Below is a small trained network, with its code and all its weights. Each question gives an input and a class and asks what happens when units are switched off, that is, made to give their printed mean instead of their output.

import numpy as np


def w(rows, s, z=0):
    codes = np.array(rows[::2]) - 128.0
    scale = np.full(codes.shape[1], s)
    scale[-1] = z or s
    return codes * scale


def norm(h):
    return h / np.sqrt((h * h).mean(-1, keepdims=True) + 1e-5)


def f(y):
    return np.maximum(y, 0)


def log_softmax(a):
    a = a - a.max(-1, keepdims=True)
    return a - np.log(np.exp(a).sum(-1, keepdims=True))


def net(x, mask):
    res = np.array(x, float).reshape(1, 6) / 4 @ E
    u = 0
    for l in range(3):
        y = f(norm(res) @ A[l][:, :-1].T + A[l][:, -1])
        res = res + np.where(mask[u : u + 6], y, B[l][:, -1]) @ B[l][:, :-1]
        u += 6
    return log_softmax(norm(res)[-1] @ U[:, :-1].T + U[:, -1])


A, B = {}, {}
E = w([
[1,166,103,103,49,145,61],'x0',
[154,105,15,211,132,211,205],'x1',
[183,177,217,108,28,233,36],'x2',
[113,151,240,118,51,46,163],'x3',
[139,132,80,10,113,67,116],'x4',
[82,155,211,53,219,179,127],'x5',
],0.0064)
A[0] = w([
[129,186,78,130,40,79,94,89],'L0N1',
[191,77,141,132,165,117,88,251],'L0N2',
[79,61,173,183,241,112,163,205],'L0N3',
[96,137,161,70,136,122,59,67],'L0N4',
[147,160,77,90,246,54,2,81],'L0N5',
[79,121,116,166,161,157,132,79],'L0N6',
],0.0069,0.0022)
B[0] = w([
[93,115,163,117,155,102,104,198],'L0N1',
[134,169,171,93,8,129,146,221],'L0N2',
[104,175,65,195,136,211,158,255],'L0N3',
[143,39,84,141,179,153,97,198],'L0N4',
[107,158,172,128,125,174,104,227],'L0N5',
[56,103,102,131,139,140,163,168],'L0N6',
],0.011,0.0045)
A[1] = w([
[148,43,137,200,154,120,166,96],'L1N1',
[63,166,176,153,32,2,140,162],'L1N2',
[123,167,158,66,96,62,99,40],'L1N3',
[101,51,138,171,154,46,159,177],'L1N4',
[220,160,112,177,127,136,250,5],'L1N5',
[220,142,217,200,107,99,134,201],'L1N6',
],0.0061,0.002)
B[1] = w([
[201,245,157,103,142,171,144,176],'L1N1',
[23,119,120,191,18,117,87,253],'L1N2',
[156,91,136,97,184,113,119,190],'L1N3',
[95,141,1,73,48,112,105,176],'L1N4',
[254,58,53,187,70,158,83,230],'L1N5',
[158,115,133,196,32,79,218,246],'L1N6',
],0.0064,0.0036)
A[2] = w([
[177,124,141,125,45,139,162,141],'L2N1',
[46,81,150,139,75,141,190,132],'L2N2',
[86,44,95,176,155,55,114,137],'L2N3',
[163,87,107,120,71,54,138,4],'L2N4',
[103,84,132,151,145,84,133,86],'L2N5',
[120,198,92,1,76,187,58,225],'L2N6',
],0.0082,0.0024)
B[2] = w([
[179,80,125,77,122,55,155,217],'L2N1',
[58,235,172,89,108,83,208,200],'L2N2',
[132,254,160,61,129,150,140,166],'L2N3',
[170,184,176,138,46,139,111,165],'L2N4',
[143,183,103,115,104,194,128,138],'L2N5',
[132,19,143,129,250,87,41,255],'L2N6',
],0.0073,0.0064)
U = w([
[254,113,30,129,110,189,153,101],'0',
[89,166,85,93,93,110,69,73],'1',
[183,33,152,71,231,156,40,252],'2',
[89,160,77,190,193,185,151,78],'3',
[196,140,189,169,64,89,130,13],'4',
],0.0082,0.0027)

Each question gives the input, the list of numbers given to net, and the class t.
The units are the neurons (one row each of A and B). Each row of codes is followed by its name. A weight is (code - 128) times the scale printed after its matrix; where a second scale follows, it is the last column's (A, B and U).
mask holds one flag per neuron, layer by layer. A switched-off neuron (its flag False) gives its mean, the last column of its row in B, instead of its output. The means were averaged over made-up inputs and are rounded, as every weight is.
A unit's drop is (log p(t) with every unit on - log p(t) with that unit switched off) / (log p(t) with every unit on - log p(t) with every unit switched off).
The circuit of an input: a set's keep is (log p(t) with only the set's units on - log p(t) with every unit switched off) / (log p(t) with every unit on - log p(t) with every unit switched off). Starting from the 12 units with the biggest drops (on a tie, the unit counted first), units are removed one at a time, each time the one whose removal leaves the highest keep (on an exact tie, the one counted first), for as long as the keep stays at least 0.8.
units of the circuit, in order: the units of the circuit, biggest drop first
most important unit: the unit with the biggest drop
k most important neurons: the k neurons with the biggest drops, biggest first
k most important neurons of layer l: the k neurons of layer l with the biggest drops, biggest first
drop when u is switched off: that unit's drop, to one decimal
input [8,-2,6,-3,6,7], class 2: most important neuron => (L2N6)
input [-7,-6,-5,-3,4,-3], class 4: units of the circuit, in order => (L0N2, L2N4)
input [-8,-1,-8,-7,4,8], class 3: 2 most important neurons of layer 0 => (L0N3, L0N5)
input [-7,0,7,-5,-1,0], class 4: units of the circuit, in order => (L1N6, L0N2)
input [3,3,7,-6,0,4], class 2: 2 most important neurons => (L2N6, L0N3)
input [-6,-2,4,-4,-1,-8], class 4: units of the circuit, in order => (L0N2, L0N3)
input [6,-8,5,7,-1,3], class 2: units of the circuit, in order => (L0N4, L2N6)
input [8,6,4,-6,7,-7], class 2: 2 most important neurons of layer 0 => (L0N3, L0N1)
input [-4,2,-4,5,1,2], class 0: 2 most important neurons => (L1N5, L0N3)
input [2,-8,-7,6,-8,6], class 3: 2 most important neurons => (L0N3, L0N2)
input [3,7,-1,1,5,-8], class 1: 2 most important neurons => (L0N1, L0N3)
input [-8,-1,7,-7,4,-8], class 4: 3 most important neurons => (L0N2, L0N3, L1N6)
input [8,-1,4,3,-2,3], class 2: 2 most important neurons of layer 0 => (L0N4, L0N2)
input [-4,1,-8,2,0,1], class 0: most important unit => L1N5
input [4,5,4,-5,-1,7], class 2: drop when L2N1 is switched off => -0.1
input [-8,2,-5,7,5,3], class 0: drop when L0N3 is switched off => 0.4
input [3,-1,3,-8,1,-8], class 2: drop when L0N3 is switched off => 0.1
input [0,-1,8,-7,2,-8], class 2: drop when L2N6 is switched off => 0.5
